Here is a tiny trained network, its code and every weight. The questions are about switching its units off for an input and a class, where a switched-off unit gives its printed mean instead of its output.

import numpy as np


def w(rows, s, z=0):
    codes = np.array(rows[::2]) - 128.0
    scale = np.full(codes.shape[1], s)
    scale[-1] = z or s
    return codes * scale


def norm(h):
    return h / np.sqrt((h * h).mean(-1, keepdims=True) + 1e-5)


def f(y):
    return np.maximum(y, 0)


def log_softmax(a):
    a = a - a.max(-1, keepdims=True)
    return a - np.log(np.exp(a).sum(-1, keepdims=True))


def net(x, mask):
    res = np.array(x, float).reshape(1, 4) / 4 @ E
    u = 0
    for l in range(3):
        y = f(norm(res) @ A[l][:, :-1].T + A[l][:, -1])
        res = res + np.where(mask[u : u + 7], y, B[l][:, -1]) @ B[l][:, :-1]
        u += 7
    return log_softmax(norm(res)[-1] @ U[:, :-1].T + U[:, -1])


A, B = {}, {}
E = w([
[119,254,64,156,77,153,45,221,197],'x0',
[24,45,185,168,96,126,25,87,228],'x1',
[229,249,110,80,17,133,117,33,164],'x2',
[99,154,152,129,198,115,75,119,104],'x3',
],0.006)
A[0] = w([
[91,104,185,148,112,140,128,46,201,69],'L0N1',
[35,109,160,143,72,178,78,53,191,178],'L0N2',
[173,154,214,62,115,121,145,1,144,6],'L0N3',
[129,53,130,100,134,55,129,126,67,197],'L0N4',
[59,168,74,131,113,107,109,213,135,83],'L0N5',
[161,221,170,67,58,107,81,127,141,92],'L0N6',
[204,193,128,171,131,153,102,131,151,40],'L0N7',
],0.0082,0.0016)
B[0] = w([
[135,130,119,187,97,104,37,112,90,208],'L0N1',
[76,85,125,136,159,81,165,77,173,253],'L0N2',
[101,107,66,167,255,127,170,230,218,228],'L0N3',
[154,148,147,114,78,124,138,105,102,194],'L0N4',
[165,114,95,75,163,104,140,128,203,201],'L0N5',
[163,147,179,130,101,144,99,72,101,234],'L0N6',
[146,57,162,74,139,186,50,118,89,192],'L0N7',
],0.0089,0.0077)
A[1] = w([
[65,122,188,137,169,196,171,141,217,141],'L1N1',
[52,94,106,162,131,84,89,135,119,83],'L1N2',
[76,90,140,154,125,39,223,140,2,136],'L1N3',
[171,134,164,45,133,94,189,122,32,248],'L1N4',
[154,125,42,111,125,55,65,117,217,233],'L1N5',
[185,170,132,84,148,168,121,157,71,108],'L1N6',
[163,132,186,76,182,189,172,245,135,78],'L1N7',
],0.0075,0.0013)
B[1] = w([
[110,138,138,166,124,160,124,122,123,191],'L1N1',
[151,125,155,122,80,152,172,125,55,196],'L1N2',
[89,157,123,155,83,96,52,184,135,201],'L1N3',
[2,97,130,163,176,172,151,135,167,210],'L1N4',
[63,132,161,163,149,109,185,174,101,254],'L1N5',
[120,68,145,160,129,93,141,199,47,196],'L1N6',
[174,122,120,48,153,136,168,70,159,207],'L1N7',
],0.0091,0.0079)
A[2] = w([
[187,71,176,195,79,111,111,137,39,6],'L2N1',
[195,118,86,79,185,116,181,157,111,89],'L2N2',
[152,171,95,107,112,173,110,98,39,100],'L2N3',
[141,101,135,196,154,94,129,104,66,219],'L2N4',
[113,92,84,112,183,90,112,187,61,123],'L2N5',
[136,184,127,163,133,32,102,51,211,117],'L2N6',
[73,132,164,139,20,90,36,2,139,105],'L2N7',
],0.0086,0.0023)
B[2] = w([
[154,137,145,61,112,52,62,135,67,174],'L2N1',
[149,254,125,67,135,124,70,60,159,224],'L2N2',
[60,42,178,162,47,80,53,197,49,159],'L2N3',
[133,129,138,139,64,178,104,189,133,217],'L2N4',
[182,134,90,176,92,141,166,41,184,230],'L2N5',
[123,125,97,189,131,137,170,176,141,198],'L2N6',
[227,192,83,19,169,165,152,117,115,254],'L2N7',
],0.0096,0.007)
U = w([
[2,78,105,225,115,127,187,140,156,255],'0',
[246,216,65,51,184,176,181,54,161,16],'1',
[183,89,152,99,18,111,23,122,9,46],'2',
],0.0095,0.00041)

Each question gives the input, the list of numbers given to net, and the class t.
The units are the neurons (one row each of A and B). Each row of codes is followed by its name. A weight is (code - 128) times the scale printed after its matrix; where a second scale follows, it is the last column's (A, B and U).
mask holds one flag per neuron, layer by layer. A switched-off neuron (its flag False) gives its mean, the last column of its row in B, instead of its output. The means were averaged over made-up inputs and are rounded, as every weight is.
A unit's drop is (log p(t) with every unit on - log p(t) with that unit switched off) / (log p(t) with every unit on - log p(t) with every unit switched off).
most important unit: the unit with the biggest drop
k most important neurons: the k neurons with the biggest drops, biggest first
top k neurons in layer l: the k neurons of layer l with the biggest drops, biggest first
drop when u is switched off: that unit's drop, to one decimal
input [1,-4,4,-3], class 2: most important unit : L0N6
input [8,0,8,4], class 2: 2 most important neurons : [L2N3; L0N7]
input [-8,1,4,6], class 0: 2 most important neurons : [L0N3; L2N7]
input [1,-1,-8,1], class 1: top 2 neurons in layer 1 : [L1N7; L1N5]
input [-3,2,1,-7], class 0: 2 most important neurons : [L0N3; L0N6]
input [1,0,2,5], class 2: top 3 neurons in layer 0 : [L0N6; L0N7; L0N2]
input [1,8,3,5], class 1: top 2 neurons in layer 2 : [L2N7; L2N3]
input [2,0,-3,-4], class 1: 2 most important neurons : [L0N2; L0N1]
input [0,-6,-1,8], class 0: 3 most important neurons : [L1N4; L0N3; L2N7]
input [7,0,1,-2], class 2: 2 most important neurons : [L0N3; L0N6]
input [-8,-7,0,2], class 0: 2 most important neurons : [L1N4; L2N7]
input [3,0,-6,-2], class 1: top 2 neurons in layer 0 : [L0N2; L0N1]
input [-1,1,-6,-7], class 2: 2 most important neurons : [L0N3; L1N5]
input [-2,-4,0,-6], class 0: most important unit : L1N4
input [4,0,3,-2], class 2: top 2 neurons in layer 0 : [L0N7; L0N2]
input [-1,-6,-4,-6], class 0: top 2 neurons in layer 1 : [L1N4; L1N3]
input [-2,7,8,4], class 0: 2 most important neurons : [L0N3; L1N5]
input [-7,-4,-2,7], class 0: drop when L1N4 is switched off : 2.1
input [-3,3,7,6], class 0: drop when L0N3 is switched off : 1.7
input [-3,5,7,0], class 0: most important unit : L0N3
input [3,-3,8,-3], class 2: drop when L0N6 is switched off : 0.1
